Below is a small trained network, with its code and all its weights. Each question gives an input and a class and asks what happens when units are switched off, that is, made to give their printed mean instead of their output.

import numpy as np


def w(rows, s, z=0):
    codes = np.array(rows[::2]) - 128.0
    scale = np.full(codes.shape[1], s)
    scale[-1] = z or s
    return codes * scale


def f(y):
    return np.maximum(y, 0)


def log_softmax(a):
    a = a - a.max(-1, keepdims=True)
    return a - np.log(np.exp(a).sum(-1, keepdims=True))


def net(x, mask):
    res = np.array(x, float).reshape(1, 7) / 4 @ E
    y = f(res @ A[0][:, :-1].T + A[0][:, -1])
    res = res + np.where(mask, y, B[0][:, -1]) @ B[0][:, :-1]
    return log_softmax(res[-1] @ U[:, :-1].T + U[:, -1])


A, B = {}, {}
E = w([
[207,94,159,225,150,117,80,160],'x0',
[184,90,120,115,132,95,151,123],'x1',
[113,163,120,140,110,145,107,122],'x2',
[94,127,247,136,110,97,132,56],'x3',
[175,197,150,130,192,200,187,103],'x4',
[181,146,132,115,106,107,133,145],'x5',
[125,135,119,130,125,134,119,113],'x6',
],0.011)
A[0] = w([
[81,142,105,1,50,142,203,96,94],'neuron 1',
[175,209,172,102,160,205,155,107,3],'neuron 2',
[99,50,124,113,82,80,13,147,37],'neuron 3',
[105,189,175,153,102,67,128,61,57],'neuron 4',
[133,114,207,105,111,105,138,90,17],'neuron 5',
[142,144,10,139,118,130,124,165,35],'neuron 6',
[70,120,102,109,47,66,95,131,28],'neuron 7',
[114,148,173,145,123,51,84,51,16],'neuron 8',
[98,115,100,89,69,51,62,157,12],'neuron 9',
],0.0087,0.0045)
B[0] = w([
[188,101,217,192,116,186,76,135,254],'neuron 1',
[121,183,43,140,147,84,137,89,187],'neuron 2',
[183,167,150,128,226,159,162,110,220],'neuron 3',
[86,73,58,99,75,97,171,163,187],'neuron 4',
[2,147,64,162,94,185,166,217,177],'neuron 5',
[106,82,80,99,76,148,129,230,199],'neuron 6',
[156,194,106,127,177,106,148,138,201],'neuron 7',
[120,78,44,175,91,107,151,155,183],'neuron 8',
[110,198,142,132,151,155,193,87,199],'neuron 9',
],0.0097,0.01)
U = w([
[61,84,36,76,85,135,171,191,4],'0',
[140,229,92,57,254,121,200,38,6],'1',
[127,135,139,74,137,109,80,98,253],'2',
[120,129,139,70,140,103,68,106,255],'3',
[191,103,209,193,95,176,39,103,99],'4',
],0.0075,0.0094)

Each question gives the input, the list of numbers given to net, and the class t.
The units are the neurons (one row each of A and B). Each row of codes is followed by its name. A weight is (code - 128) times the scale printed after its matrix; where a second scale follows, it is the last column's (A, B and U).
mask holds one flag per neuron, in row order. A switched-off neuron (its flag False) gives its mean, the last column of its row in B, instead of its output. The means were averaged over made-up inputs and are rounded, as every weight is.
A unit's drop is (log p(t) with every unit on - log p(t) with that unit switched off) / (log p(t) with every unit on - log p(t) with every unit switched off).
The circuit of an input: a set's keep is (log p(t) with only the set's units on - log p(t) with every unit switched off) / (log p(t) with every unit on - log p(t) with every unit switched off). Starting from all 9 units, units are removed one at a time, each time the one whose removal leaves the highest keep (on an exact tie, the one counted first), for as long as the keep stays at least 0.8.
circuit, biggest first: the units of the circuit, biggest drop first
unit that matters most: the unit with the biggest drop
k most important neurons: the k neurons with the biggest drops, biggest first
drop of u: that unit's drop, to one decimal
input [7,-2,8,3,2,-3,-5], class 2: circuit, biggest first : (neuron 1)
input [6,-3,-4,-3,-7,-8,6], class 1: 2 most important neurons : (neuron 3; neuron 1)
input [-4,5,-4,7,-1,1,4], class 0: 3 most important neurons : (neuron 5; neuron 4; neuron 8)
input [-7,-7,-1,5,5,4,-7], class 3: 3 most important neurons : (neuron 1; neuron 2; neuron 4)
input [3,4,-5,5,-8,-7,5], class 1: circuit, biggest first : (neuron 3; neuron 9)
input [-2,-2,-3,-6,-8,-6,-3], class 1: 2 most important neurons : (neuron 3; neuron 9)
input [-2,-2,3,8,-5,-8,-5], class 0: 3 most important neurons : (neuron 4; neuron 8; neuron 5)
input [-4,0,-2,3,-8,8,-2], class 1: circuit, biggest first : (neuron 9; neuron 3)
input [-6,-2,7,-3,4,-4,-8], class 3: circuit, biggest first : (neuron 3; neuron 1)
input [-7,4,2,-5,-7,-1,8], class 3: 3 most important neurons : (neuron 1; neuron 6; neuron 2)
input [-8,1,-1,-8,7,-7,8], class 0: 2 most important neurons : (neuron 6; neuron 3)
input [-1,-3,5,5,5,1,-3], class 0: circuit, biggest first : (neuron 4; neuron 3)
input [7,7,-8,7,6,-8,4], class 2: 2 most important neurons : (neuron 1; neuron 6)
input [-7,-3,-4,0,-6,1,-5], class 4: unit that matters most : neuron 1
input [3,7,-4,-2,-5,2,2], class 1: 3 most important neurons : (neuron 3; neuron 1; neuron 9)
input [5,-3,-4,-8,4,5,0], class 0: 3 most important neurons : (neuron 6; neuron 1; neuron 3)
input [4,2,-3,-7,-8,5,-4], class 1: circuit, biggest first : (neuron 3; neuron 9)
input [4,-1,3,-8,8,-3,-1], class 0: 2 most important neurons : (neuron 6; neuron 3)
input [2,7,8,8,7,-4,-1], class 0: drop of neuron 4 : 0.2
input [-3,1,-2,5,-4,-1,-3], class 0: circuit, biggest first : (neuron 5)
input [-5,7,5,1,-7,-5,-4], class 1: drop of neuron 9 : 0.2
input [-6,-2,-1,1,-8,1,-2], class 1: drop of neuron 7 : 0.2
